Here is a tiny trained network, its code and every weight. The questions are about switching its units off for an input and a class, where a switched-off unit gives its printed mean instead of its output.

import numpy as np


def w(rows, s, z=0):
    codes = np.array(rows[::2]) - 128.0
    scale = np.full(codes.shape[1], s)
    scale[-1] = z or s
    return codes * scale


def f(y):
    return y / 2 * (1 + np.tanh(0.7978845608 * (y + 0.044715 * y**3)))


def log_softmax(a):
    a = a - a.max(-1, keepdims=True)
    return a - np.log(np.exp(a).sum(-1, keepdims=True))


def net(x, mask):
    res = np.array(x, float).reshape(1, 5) / 4 @ E
    y = f(res @ A[0][:, :-1].T + A[0][:, -1])
    res = res + np.where(mask, y, B[0][:, -1]) @ B[0][:, :-1]
    return log_softmax(res[-1] @ U[:, :-1].T + U[:, -1])


A, B = {}, {}
E = w([
[119,137,126,117],'x0',
[125,131,127,125],'x1',
[136,207,210,185],'x2',
[10,68,107,222],'x3',
[143,39,254,92],'x4',
],0.008)
A[0] = w([
[108,31,38,140,121],'N0',
[132,217,11,134,226],'N1',
[148,178,60,190,177],'N2',
[17,101,120,169,254],'N3',
[84,158,158,234,123],'N4',
[199,175,138,149,132],'N5',
[120,68,46,141,150],'N6',
[226,75,40,32,155],'N7',
[210,108,76,138,112],'N8',
],0.011,0.0055)
B[0] = w([
[81,80,99,112,194],'N0',
[87,150,64,178,249],'N1',
[46,198,14,108,197],'N2',
[165,49,114,151,235],'N3',
[179,148,79,149,185],'N4',
[10,234,141,90,165],'N5',
[49,88,122,143,182],'N6',
[189,132,122,205,214],'N7',
[85,138,114,180,149],'N8',
],0.011)
U = w([
[121,134,128,187,94],'0',
[230,73,170,114,252],'1',
[100,178,124,58,72],'2',
[95,135,255,41,132],'3',
[73,77,100,57,36],'4',
[75,45,185,81,132],'5',
],0.014,0.0043)

Each question gives the input, the list of numbers given to net, and the class t.
The units are the neurons (one row each of A and B). Each row of codes is followed by its name. A weight is (code - 128) times the scale printed after its matrix; where a second scale follows, it is the last column's (A, B and U).
mask holds one flag per neuron, in row order. A switched-off neuron (its flag False) gives its mean, the last column of its row in B, instead of its output. The means were averaged over made-up inputs and are rounded, as every weight is.
A unit's drop is (log p(t) with every unit on - log p(t) with that unit switched off) / (log p(t) with every unit on - log p(t) with every unit switched off).
The circuit of an input: a set's keep is (log p(t) with only the set's units on - log p(t) with every unit switched off) / (log p(t) with every unit on - log p(t) with every unit switched off). Starting from all 9 units, units are removed one at a time, each time the one whose removal leaves the highest keep (on an exact tie, the one counted first), for as long as the keep stays at least 0.8.
units of the circuit, in order: the units of the circuit, biggest drop first
most important unit: the unit with the biggest drop
k most important neurons: the k neurons with the biggest drops, biggest first
drop of u: that unit's drop, to one decimal
input [2,1,0,4,-1], class 4: units of the circuit, in order => N7
input [8,-5,-7,7,7], class 5: units of the circuit, in order => N2; N1
input [4,4,1,-2,-2], class 2: units of the circuit, in order => N3; N7
input [5,2,1,-4,8], class 3: units of the circuit, in order => N3; N1
input [8,-4,-8,2,3], class 5: units of the circuit, in order => N2; N1
input [3,-8,-8,1,5], class 5: 3 most important neurons => N0; N6; N2
input [6,1,7,-1,-8], class 2: 3 most important neurons => N2; N5; N7
input [6,-6,4,-6,-7], class 2: 2 most important neurons => N5; N2
input [2,-4,4,0,-7], class 2: units of the circuit, in order => N2; N7
input [4,1,2,8,1], class 1: 3 most important neurons => N3; N1; N4
input [-6,-4,0,4,2], class 5: 2 most important neurons => N7; N1
input [-1,-4,8,0,3], class 3: 2 most important neurons => N1; N7
input [3,-1,-1,-7,2], class 1: 2 most important neurons => N7; N2
input [4,-4,5,-7,-1], class 2: units of the circuit, in order => N5
input [2,-4,-8,0,-4], class 0: 3 most important neurons => N7; N1; N8
input [0,7,3,-5,-3], class 2: 2 most important neurons => N5; N3
input [-4,-6,-6,6,1], class 5: 2 most important neurons => N2; N1
input [3,2,6,0,2], class 3: 2 most important neurons => N1; N7
input [-7,2,6,3,5], class 1: drop of N1 => 0.1
input [7,-8,-5,5,-7], class 4: most important unit => N0
input [-5,0,-1,1,-3], class 4: drop of N7 => 0.9
input [2,7,-8,-8,6], class 1: drop of N7 => 0.1
